Small tables with named rows and columns. After each table, cells are looked up by row and column.

tano:
|  | lemada | bok | tozed | zok | betub | nug | gis |
|---|---|---|---|---|---|---|---|
| pazo | 0.5 | 0.6 | 0.6 | 0.6 | 0.6 | 0.6 | 0.6 |
| remop | 0.9 | 0.5 | 0.6 | 0.7 | 0.6 | 0.6 | 0.6 |
| benofoz | 0.7 | 0.7 | 0.6 | 0.5 | 0.6 | 0.6 | 0.5 |
| fibolu | 0.9 | 0.5 | 0.6 | 0.7 | 0.6 | 0.6 | 0.6 |
| kemi | 0.8 | 0.7 | 0.5 | 0.6 | 0.6 | 0.5 | 0.4 |
| rap | 0.3 | 0.9 | 0.4 | 0.4 | 0.2 | 0.6 | 0.7 |
| fofiga | 0.6 | 0.5 | 0.5 | 0.5 | 0.6 | 0.6 | 0.6 |
| tudig | 0.5 | 0.6 | 0.6 | 0.6 | 0.6 | 0.5 | 0.6 |
| suvav | 0.5 | 0.6 | 0.6 | 0.6 | 0.6 | 0.6 | 0.6 |
| fal | 0.5 | 0.7 | 0.6 | 0.5 | 0.4 | 0.6 | 0.7 |
| mubode | 0.5 | 0.6 | 0.6 | 0.6 | 0.7 | 0.5 | 0.5 |
| satizu | 0.5 | 0.6 | 0.6 | 0.6 | 0.6 | 0.5 | 0.6 |

pazo, tozed => 0.6
mubode, tozed => 0.6
mubode, lemada => 0.5
kemi, lemada => 0.8
fal, gis => 0.7
fal, lemada => 0.5

Table kone
,pame,gutobat
fos,-838,-674
futu,-565,-822
kegik,-600,890
nuz,-651,-999
korelu,-828,-669
binuror,-703,-369

What is the pame of nuz in kone?
-651
What is the gutobat of binuror in kone?
-369
What is the pame of fos in kone?
-838
What is the gutobat of kegik in kone?
890
What is the pame of futu in kone?
-565
What is the gutobat of futu in kone?
-822
What is the pame of binuror in kone?
-703
What is the gutobat of korelu in kone?
-669
What is the gutobat of fos in kone?
-674
What is the gutobat of nuz in kone?
-999
Row with the largest pame: futu

zez:
	limosa	tatetu	gazeven	fon
teg	-3.74	24.23	15.69	4.27
duvuvat	-43.89	4.35	-0.85	15.43
fifot	-13.16	-59.57	2.19	53.82
tife	-14.41	27.79	-14.11	2.13
pizovu	24.07	53.09	10.21	-55.71
dumobaf	-21.93	-21.45	-8.11	30.64
paku	-2.09	46.00	51.20	20.31
baf	35.19	-42.65	-20.89	-11.60
kov	57.49	-7.70	32.24	32.34
beba	38.52	-43.70	31.08	48.91
mutosi	65.68	27.14	34.59	-20.49
vis	13.07	2.57	-25.25	-34.87

dumobaf, gazeven: -8.11
baf, limosa: 35.19
duvuvat, tatetu: 4.35
dumobaf, limosa: -21.93
paku, gazeven: 51.20
dumobaf, tatetu: -21.45
paku, fon: 20.31
kov, limosa: 57.49
fifot, tatetu: -59.57
teg, tatetu: 24.23
beba, tatetu: -43.70
tife, tatetu: 27.79
kov, gazeven: 32.24
kov, tatetu: -7.70
pizovu, gazeven: 10.21
mutosi, gazeven: 34.59
beba, gazeven: 31.08
beba, limosa: 38.52
vis, tatetu: 2.57
tife, gazeven: -14.11

Table zivibid
         mosal  kikavof  notif    nis  riletaf
teket      2.2    -31.7   12.0  -61.4     83.5
veg        3.4    -36.2   -7.7  -67.2     90.6
vinetu    10.7    -13.9   70.2  -31.1     59.7
pez       -8.5    -25.4   42.9  -52.2     78.2
losapa    40.6     -9.2   76.6  -26.6     51.1
nin       17.1      7.9   92.4   -4.3     -2.2
mab      -11.5      9.4   86.4    9.3    -15.6
vedin      1.8      2.3   92.5  -18.4     25.6
sugi      19.5    -29.9   38.5  -45.8     83.1
buvuzuz  -21.3    -20.4   65.0  -42.6     69.1
vap       -0.3      4.7   94.4  -16.3     10.0
mamu      20.6     -5.2   89.0  -19.8     37.5

What is the kikavof of mamu in zivibid? -5.2
What is the kikavof of vedin in zivibid? 2.3
What is the notif of mab in zivibid? 86.4
What is the riletaf of vap in zivibid? 10.0
What is the kikavof of pez in zivibid? -25.4
What is the nis of vedin in zivibid? -18.4
What is the nis of vap in zivibid? -16.3
What is the kikavof of nin in zivibid? 7.9
What is the nis of buvuzuz in zivibid? -42.6
What is the nis of nin in zivibid? -4.3
What is the kikavof of vinetu in zivibid? -13.9
Which row has the largest riletaf? veg

